Each row is followed by its class.
[-1.18  0.40 -1.20 -0.64  0.57 -0.04 -0.31  0.55 -1.25 -0.66  1.26 -2.18
 -2.11  0.22  1.12 -0.15  3.75  0.22  0.04  1.13  2.37 -0.15 -1.14 -0.48
  0.80 -0.13 -0.24  1.81 -0.99  1.61  0.01  1.53  1.33 -6.12 -1.22 -0.29
 -0.54  1.51 -1.33 -3.59 -0.50  2.60  4.21 -0.56  0.49 -0.35  0.76  0.85
  1.88  0.94  1.89  0.57]
<58>
[-0.50 -0.07 -0.07 -0.86 -1.03 -1.36  0.50 -0.04  0.61  1.17  0.02  0.39
 -0.89  0.52  0.96  0.62  1.76  0.95  0.44  0.77 -0.41 -0.59 -2.18 -0.46
  1.14  0.52  1.13  2.18 -0.25  0.19 -0.27  0.68  1.04 -2.46  1.60  0.22
  0.85  0.90 -0.84 -1.57  0.39  0.30  2.48  0.20  0.11  0.34  0.82 -0.10
  2.47 -0.18  0.75 -0.05]
<59>
[-0.82 -0.01 -0.31 -0.10 -2.37  0.70  0.56  0.68  2.03  2.46  0.27 -0.14
  0.01  0.14  0.17  0.86  1.35  0.45 -0.30  0.76 -0.28 -0.84 -2.06 -1.81
  2.00 -0.01  1.47  2.93 -0.95 -0.26 -1.21  1.54  1.04 -2.65 -1.48 -0.43
  0.64  1.27 -0.70 -1.02  0.28  1.00 -0.45 -0.55 -0.15 -0.17 -0.49 -1.07
  1.00 -0.67  0.28  0.16]
<57>
[ 0.05  0.48  0.20  1.10 -2.36  0.83  0.67  0.54  1.62  3.01  0.35  0.77
 -0.63 -0.25  0.37  0.50  1.70  1.39 -0.21 -0.02  0.93 -1.23 -3.37 -1.68
  0.62 -0.55  1.65  4.02 -1.20 -0.20 -1.46  1.50  0.12 -5.37 -1.75  0.14
 -1.09  1.35 -0.94 -2.44  0.73  1.63  1.65 -0.32 -1.43  0.77  0.52  0.46
  1.72 -0.99  0.56  1.15]
<57>
[ 1.77  0.49 -0.35  0.57 -1.46  0.46 -0.19  1.09  1.00  2.42 -0.07  0.97
 -0.90  0.21  0.98  0.91  1.75  0.45 -0.19  0.09 -0.44 -0.93 -2.30 -0.83
 -1.03 -0.02  2.05  4.08 -1.60 -0.77 -1.45  1.20 -0.59 -1.01 -1.80 -0.38
 -0.16  1.70 -1.23 -1.61  0.27  1.10  2.11  0.51 -1.52 -0.21 -0.30  0.22
  0.78 -1.25 -0.03  0.07]
<57>
[ 0.39  0.64 -0.36  0.79 -2.27  0.77  0.51 -0.69  1.42  0.67  0.67 -0.93
  1.27 -0.45  0.23  0.80  3.56  0.86  0.01 -0.23 -1.22 -0.83 -2.08 -0.39
  3.62  0.73  2.26  3.56 -0.53  0.39 -0.51  0.26 -0.56 -1.19 -2.31  0.27
 -0.87  2.07 -0.20 -1.98  0.84  1.33 -2.30  0.63 -1.06  0.18 -0.07 -0.34
 -1.21 -1.29  0.47 -0.22]
<56>
[ 0.30 -0.25 -0.24  0.15 -1.76 -0.79  0.12 -0.32  0.36  0.05 -0.15  0.05
 -0.45 -0.05 -0.34  0.99  1.83  0.71 -0.04  0.36 -0.15 -0.81 -1.93 -0.41
 -0.29  0.83  1.65  1.63 -0.46  0.36  0.22  0.96  1.04 -1.61 -1.40 -0.04
  0.55  1.16 -0.87 -1.36 -0.16  0.68  2.40  0.63 -0.73  0.33  0.38 -0.09
  1.24 -0.20 -0.53  0.27]
<59>
[ 0.22  0.85 -0.75 -1.63 -0.94 -0.60  0.69 -0.45  0.82  1.65 -0.64 -1.55
 -0.49  0.16  1.46  0.71  3.85  1.07 -0.23  1.63  3.18 -1.56 -1.53 -0.14
  4.58  0.40  1.40  2.59  3.55  0.80  0.20  1.74  1.98 -6.45 -1.20  0.00
  0.04  1.77 -2.08 -3.65  0.19  0.77  4.18 -0.14  1.31 -0.17  1.12  0.94
  1.83  0.02  1.17  0.76]
<59>
[ 1.24 -0.08 -0.07 -0.25 -3.13  0.78  0.12  0.57  1.31  1.89  0.01  2.09
  0.97 -0.35 -1.01  0.34 -1.68  0.59 -0.27 -0.07 -1.64 -1.27 -0.73 -0.03
 -0.20  0.07  0.77  0.23  0.03 -0.92 -0.92  0.33 -0.47  3.83 -2.02  0.14
  0.83  0.06  0.00  2.50  0.49 -1.10 -2.76  0.02 -0.74  0.50 -0.48 -1.60
  0.03  0.56 -0.53  0.25]
<57>
[ 2.15  0.82 -0.47 -0.09 -1.45  0.31  1.10  0.43  2.11  1.49 -0.61 -0.52
  0.21 -2.03 -0.20  1.40  3.46  0.75 -0.05  0.31  1.49 -1.11 -1.03 -0.35
  3.43  0.37  2.08  4.35  0.07  0.30 -0.88  0.94  1.11 -2.92 -1.99 -0.61
 -1.10  0.93 -0.16 -2.67  0.85  0.83 -1.32 -0.29 -0.37 -0.54 -0.12 -0.01
  1.01 -0.81 -0.20  0.15]
<56>
[-1.10  0.07 -0.51  0.20 -0.21 -0.16  0.64  0.26  0.19 -2.77  0.66  0.14
 -0.72 -0.31  0.99  1.71  4.96 -0.62  0.31  0.40  0.38 -0.28 -1.35  0.38
 -0.97  0.87  3.10  3.51 -1.81 -0.45 -0.04  0.12 -0.10 -0.60 -1.15 -0.34
 -1.43 -0.07 -0.84 -2.40  0.53  1.97  1.91  0.22 -2.11 -1.53 -0.63  0.81
  0.28 -0.25  0.12 -0.46]
<56>
[-0.50 -0.35 -0.59 -0.09 -1.98  0.84  0.78  1.07  0.93 -1.12 -0.04  0.24
 -1.12  0.41  0.07  1.52  2.98 -0.14  0.43  0.09 -1.61 -0.28 -1.58 -1.51
  0.84  0.66  2.63  2.75 -0.20 -0.49 -1.03  2.00 -0.40 -2.91 -0.27 -0.13
  0.25  0.85 -0.22 -3.87  0.79  0.77  1.29  0.06 -0.68  0.85  0.67 -1.54
  1.26 -0.18  1.17 -0.03]
<56>
[-0.45  0.82 -0.45  1.94  0.32 -0.28 -0.08 -0.47 -0.82 -1.49  1.18 -0.87
 -0.96 -2.16  0.83  0.05  5.77  0.52  0.33 -1.04  2.21 -1.32 -1.46  1.10
 -1.00  0.70  1.82  4.79 -1.13  0.63 -0.34  0.40 -0.73 -1.42 -2.53 -0.02
 -2.64  1.53 -0.36 -2.59  0.24  2.64 -1.71  1.55 -2.42 -1.35 -0.98  1.75
  0.18 -1.16 -0.57 -1.20]
<56>
[-0.46 -0.37 -0.33 -0.28 -0.50  0.27  0.28 -0.62  0.06 -1.36  0.10 -0.41
 -0.89  0.04  0.70  1.19  2.30  0.40  0.11  0.25  1.04 -0.77 -1.04 -2.16
 -0.29  0.25  1.71  1.81 -0.28  1.02 -0.61  0.93  0.77 -5.15  0.36 -0.03
  0.55  0.76 -0.76 -1.79 -0.41  1.81  3.41 -0.45  0.30 -0.24 -0.05  0.80
  1.18  0.74  1.20  0.46]
<59>
[ 0.44  0.25 -1.58  1.49 -2.22  0.48  1.05  0.37  2.46  2.54  0.27  0.02
  0.01 -1.12  0.19  1.45  3.59  0.61 -0.21 -0.34  0.89 -1.76 -2.23 -1.05
  1.78  0.12  2.52  4.87 -1.59  0.32 -1.37  1.34 -0.10 -4.51 -2.94 -0.24
 -2.66  1.92 -1.07 -2.61  0.77  2.27 -1.44 -0.17 -1.45  0.06  0.69 -1.03
  1.15 -1.41 -1.15 -0.06]
<57>
[-0.83  0.43 -1.26 -0.15 -2.32  0.29  1.46 -0.40  2.31  2.81 -0.12 -0.92
 -0.17 -0.30  1.05  1.83  4.88  1.51 -0.16  1.47  1.87 -1.52 -3.15  0.35
  3.94  0.08  1.73  4.45 -0.40  1.50 -0.24  1.95  1.42 -8.36 -1.83 -0.38
 -0.07  2.10 -2.50 -4.43  0.05  0.70  2.62  0.52  0.68  0.28  0.56 -0.34
  2.31 -1.04  0.50  2.38]
<55>
[-0.31  0.03 -0.47 -0.02 -1.16 -0.56  0.48 -0.19  0.79 -0.86  0.16 -1.39
 -0.39  0.16  0.48  1.19  3.96 -0.16  0.44 -0.05 -1.49  0.58 -0.09 -0.83
  2.53  1.60  1.59  1.38  1.07 -0.17  0.53 -0.37  0.02  0.28  0.33  0.61
 -0.29  0.30  0.08 -1.45  1.35 -0.19 -0.99 -0.57  0.50  0.93 -0.05 -1.14
  0.78  0.80  1.45 -0.59]
<56>
[-1.49 -0.41 -0.23 -0.44  0.68  0.10  0.78  1.19 -0.32  0.13  0.69 -0.43
 -0.15  0.78  0.06  0.51  1.91 -0.49  0.40  0.05 -2.17  0.61 -0.35  0.45
  2.03  0.05  1.26  1.83  0.59 -0.06 -0.59 -0.63 -0.13  2.34  1.00  0.65
 -0.22 -0.54 -0.09 -0.25  1.00 -0.12 -3.19 -0.45  2.42  0.87  0.79 -2.35
  0.82  0.41  0.67 -0.43]
<56>
[ 0.18  0.69 -0.45 -0.02 -2.19  0.87  0.39  0.87  2.06  1.97  0.22  0.58
  0.19 -0.08  1.56  1.38  2.13  0.61  0.04 -0.03 -1.32 -1.02 -2.80 -1.49
  0.92  0.11  2.78  4.57 -1.02 -0.53 -1.45  0.86  0.08 -1.98 -2.65  0.33
  0.53  1.58 -0.30 -1.74  0.95  1.37  0.08  0.19 -2.92 -0.09  0.47 -1.23
  2.08 -0.49  0.06 -0.78]
<57>
[-2.28 -0.05 -1.63  0.24 -1.06  0.38  1.05  0.62  0.37  0.26  0.45 -3.48
 -0.49 -0.04  2.09  1.17  7.42  0.73 -0.06  1.58  1.94 -1.47 -2.76 -1.66
  4.14  0.25 -0.10  5.84 -0.56  1.10 -0.55  2.65  0.39 -8.36 -1.77 -0.51
 -0.80  2.90 -2.49 -6.73  0.50  3.04  3.52 -0.86  1.28  0.16  0.96 -0.58
  3.63 -0.39  2.65 -0.30]
<58>
[-1.57  0.75  0.20  0.26 -1.55 -0.29  0.37 -0.67  0.29  0.54  0.90 -1.11
  0.00  0.16  0.63  0.41  4.11  1.43  0.07  0.54  1.12 -0.37 -1.11  1.34
  1.35  0.48  0.56  2.83 -0.22  0.11 -0.24  0.99  0.07 -5.39 -0.62  0.04
 -0.20  1.13 -1.00 -2.32  0.22 -0.47  1.83  1.76  0.35  0.42  0.82 -0.28
  1.87 -1.30  0.83 -0.17]
<55>
